Below are the code and all the weights of a small trained network. Each question names an input and a class and asks about switching units off, where a switched-off unit gives its printed mean instead of its output.

import numpy as np


def w(rows, s, z=0):
    codes = np.array(rows[::2]) - 128.0
    scale = np.full(codes.shape[1], s)
    scale[-1] = z or s
    return codes * scale


def f(y):
    return np.maximum(y, 0)


def log_softmax(a):
    a = a - a.max(-1, keepdims=True)
    return a - np.log(np.exp(a).sum(-1, keepdims=True))


def net(x, mask):
    res = np.array(x, float).reshape(1, 6) / 4 @ E
    y = f(res @ A[0][:, :-1].T + A[0][:, -1])
    res = res + np.where(mask, y, B[0][:, -1]) @ B[0][:, :-1]
    return log_softmax(res[-1] @ U[:, :-1].T + U[:, -1])


A, B = {}, {}
E = w([
[2,228,82,91,128,86],'x0',
[161,162,225,95,122,33],'x1',
[206,161,24,176,140,51],'x2',
[102,29,77,37,127,75],'x3',
[192,179,110,31,132,185],'x4',
[129,128,129,128,135,131],'x5',
],0.0047)
A[0] = w([
[158,176,230,92,131,40,45],'n0',
[108,115,82,147,126,180,59],'n1',
[99,105,55,157,131,211,28],'n2',
[73,85,148,215,130,85,30],'n3',
[161,99,140,141,131,135,48],'n4',
[92,186,113,100,162,142,115],'n5',
[134,126,168,86,109,62,80],'n6',
[132,174,155,168,131,154,46],'n7',
[109,99,98,141,113,170,150],'n8',
[64,96,207,109,114,196,14],'n9',
[124,86,104,90,100,102,59],'n10',
[143,201,156,191,126,154,46],'n11',
[58,185,96,109,146,114,40],'n12',
[122,74,104,77,143,93,41],'n13',
[68,158,132,96,92,108,136],'n14',
[143,158,146,150,148,142,225],'n15',
[54,67,157,250,129,59,51],'n16',
[179,143,68,157,148,86,33],'n17',
[103,72,82,54,134,107,79],'n18',
[149,157,197,101,117,78,40],'n19',
[193,187,72,170,146,51,55],'n20',
[147,180,143,166,114,169,61],'n21',
[195,55,155,144,134,160,23],'n22',
[211,201,102,1,127,196,31],'n23',
[124,38,95,44,117,77,37],'n24',
[83,104,41,162,117,238,45],'n25',
[140,182,147,172,120,151,58],'n26',
[153,123,197,110,124,81,112],'n27',
[38,209,93,95,119,102,30],'n28',
[178,157,34,166,111,76,3],'n29',
[61,132,214,91,136,215,51],'n30',
[84,144,127,153,155,113,90],'n31',
[143,198,156,181,105,167,43],'n32',
[191,57,156,156,133,152,33],'n33',
[96,179,115,137,111,114,61],'n34',
[161,170,138,94,126,177,97],'n35',
[132,209,164,192,142,163,66],'n36',
[184,73,166,149,107,153,22],'n37',
[65,181,95,114,115,111,19],'n38',
[201,95,140,131,123,142,99],'n39',
[81,99,217,88,129,158,65],'n40',
],0.01,0.0064)
B[0] = w([
[112,202,61,231,226,164,193],'n0',
[112,161,107,182,161,131,150],'n1',
[103,182,84,215,185,137,168],'n2',
[49,202,156,71,94,149,168],'n3',
[166,131,174,138,128,148,134],'n4',
[185,101,168,106,141,160,182],'n5',
[121,139,99,173,199,129,163],'n6',
[105,89,142,160,123,83,142],'n7',
[170,131,92,114,202,130,196],'n8',
[158,130,43,129,4,99,169],'n9',
[96,84,147,148,123,92,143],'n10',
[61,71,153,151,129,71,163],'n11',
[179,137,212,171,93,155,168],'n12',
[89,80,157,163,117,76,147],'n13',
[209,85,147,94,163,160,204],'n14',
[178,35,113,34,220,97,253],'n15',
[59,214,166,7,89,176,217],'n16',
[163,109,66,143,53,114,160],'n17',
[76,53,140,108,154,68,181],'n18',
[120,181,88,222,167,124,154],'n19',
[171,121,31,117,22,139,203],'n20',
[70,108,164,158,107,91,150],'n21',
[199,136,228,169,102,159,165],'n22',
[15,254,164,28,59,174,194],'n23',
[46,31,167,145,134,52,178],'n24',
[120,213,77,208,215,126,200],'n25',
[83,93,149,150,127,83,149],'n26',
[142,155,89,142,210,165,179],'n27',
[197,121,234,175,86,165,192],'n28',
[161,125,44,178,14,109,172],'n29',
[174,90,29,126,34,95,196],'n30',
[143,133,169,133,117,153,154],'n31',
[65,78,159,165,130,76,158],'n32',
[197,123,218,169,108,163,167],'n33',
[166,107,174,160,124,136,150],'n34',
[73,136,168,85,120,147,160],'n35',
[52,62,147,141,144,74,179],'n36',
[175,138,220,176,95,171,153],'n37',
[175,135,215,165,102,152,154],'n38',
[193,100,182,117,123,145,174],'n39',
[164,121,48,117,53,94,182],'n40',
],0.027,0.0049)
U = w([
[255,118,239,181,115,205,101],'0',
[207,119,16,146,34,115,102],'1',
[62,42,178,156,172,49,103],'2',
[145,235,67,227,253,190,109],'3',
[72,234,167,17,111,199,116],'4',
[186,117,125,101,173,155,250],'5',
],0.0041,0.014)

Each question gives the input, the list of numbers given to net, and the class t.
The units are the neurons (one row each of A and B). Each row of codes is followed by its name. A weight is (code - 128) times the scale printed after its matrix; where a second scale follows, it is the last column's (A, B and U).
mask holds one flag per neuron, in row order. A switched-off neuron (its flag False) gives its mean, the last column of its row in B, instead of its output. The means were averaged over made-up inputs and are rounded, as every weight is.
A unit's drop is (log p(t) with every unit on - log p(t) with that unit switched off) / (log p(t) with every unit on - log p(t) with every unit switched off).
The circuit of an input: a set's keep is (log p(t) with only the set's units on - log p(t) with every unit switched off) / (log p(t) with every unit on - log p(t) with every unit switched off). Starting from the 12 units with the biggest drops (on a tie, the unit counted first), units are removed one at a time, each time the one whose removal leaves the highest keep (on an exact tie, the one counted first), for as long as the keep stays at least 0.8.
circuit, biggest first: the units of the circuit, biggest drop first
most important unit: the unit with the biggest drop
k most important neurons: the k neurons with the biggest drops, biggest first
drop when u is switched off: that unit's drop, to one decimal
input [-1,-2,-5,-2,5,-3], class 1: circuit, biggest first -> (n30)
input [6,4,3,-7,-8,-6], class 4: 2 most important neurons -> (n16 n3)
input [-7,-8,-4,1,6,8], class 3: 2 most important neurons -> (n25 n2)
input [5,-2,6,-7,1,3], class 2: circuit, biggest first -> (n36 n11)
input [-3,-6,-3,4,6,-6], class 3: 2 most important neurons -> (n25 n16)
input [6,-7,1,4,-7,-6], class 3: 2 most important neurons -> (n25 n2)
input [6,3,6,-4,0,4], class 0: circuit, biggest first -> (n28 n12)
input [-1,-6,-7,-7,-7,-3], class 1: 2 most important neurons -> (n30 n9)
input [-6,-2,-5,-1,1,1], class 0: circuit, biggest first -> (n22 n33)
input [1,7,8,5,6,7], class 1: 2 most important neurons -> (n20 n29)
input [4,6,-7,8,4,-8], class 2: 4 most important neurons -> (n24 n18 n20 n13)
input [3,-4,-3,5,-1,1], class 2: circuit, biggest first -> (n18 n24)
input [0,-8,-8,1,3,8], class 1: 3 most important neurons -> (n30 n9 n40)
input [2,-4,5,2,3,5], class 1: most important unit -> n29
input [-8,5,-7,5,3,6], class 0: 3 most important neurons -> (n22 n33 n37)
input [4,7,6,-8,-3,0], class 2: 3 most important neurons -> (n36 n11 n32)
input [-5,7,-4,6,-4,7], class 3: circuit, biggest first -> (n0 n27)
input [0,-4,8,-7,1,-2], class 1: 2 most important neurons -> (n20 n29)
input [-4,7,2,-8,-2,-7], class 2: 2 most important neurons -> (n36 n11)
input [-5,7,6,8,4,3], class 2: circuit, biggest first -> (n24)
input [6,-5,4,0,-5,3], class 0: 2 most important neurons -> (n28 n12)
input [6,-5,-2,5,1,6], class 0: 2 most important neurons -> (n28 n12)
input [-3,-5,-5,-3,6,1], class 4: 2 most important neurons -> (n23 n35)
input [-3,4,-2,3,8,6], class 4: drop when n2 is switched off -> 0.0
input [5,-1,-4,0,8,-4], class 4: drop when n23 is switched off -> 2.0
input [-4,8,4,-1,-8,2], class 3: drop when n0 is switched off -> 1.1
input [-3,6,1,-1,4,4], class 3: drop when n0 is switched off -> 0.3
input [4,0,2,5,7,3], class 4: circuit, biggest first -> (n23)
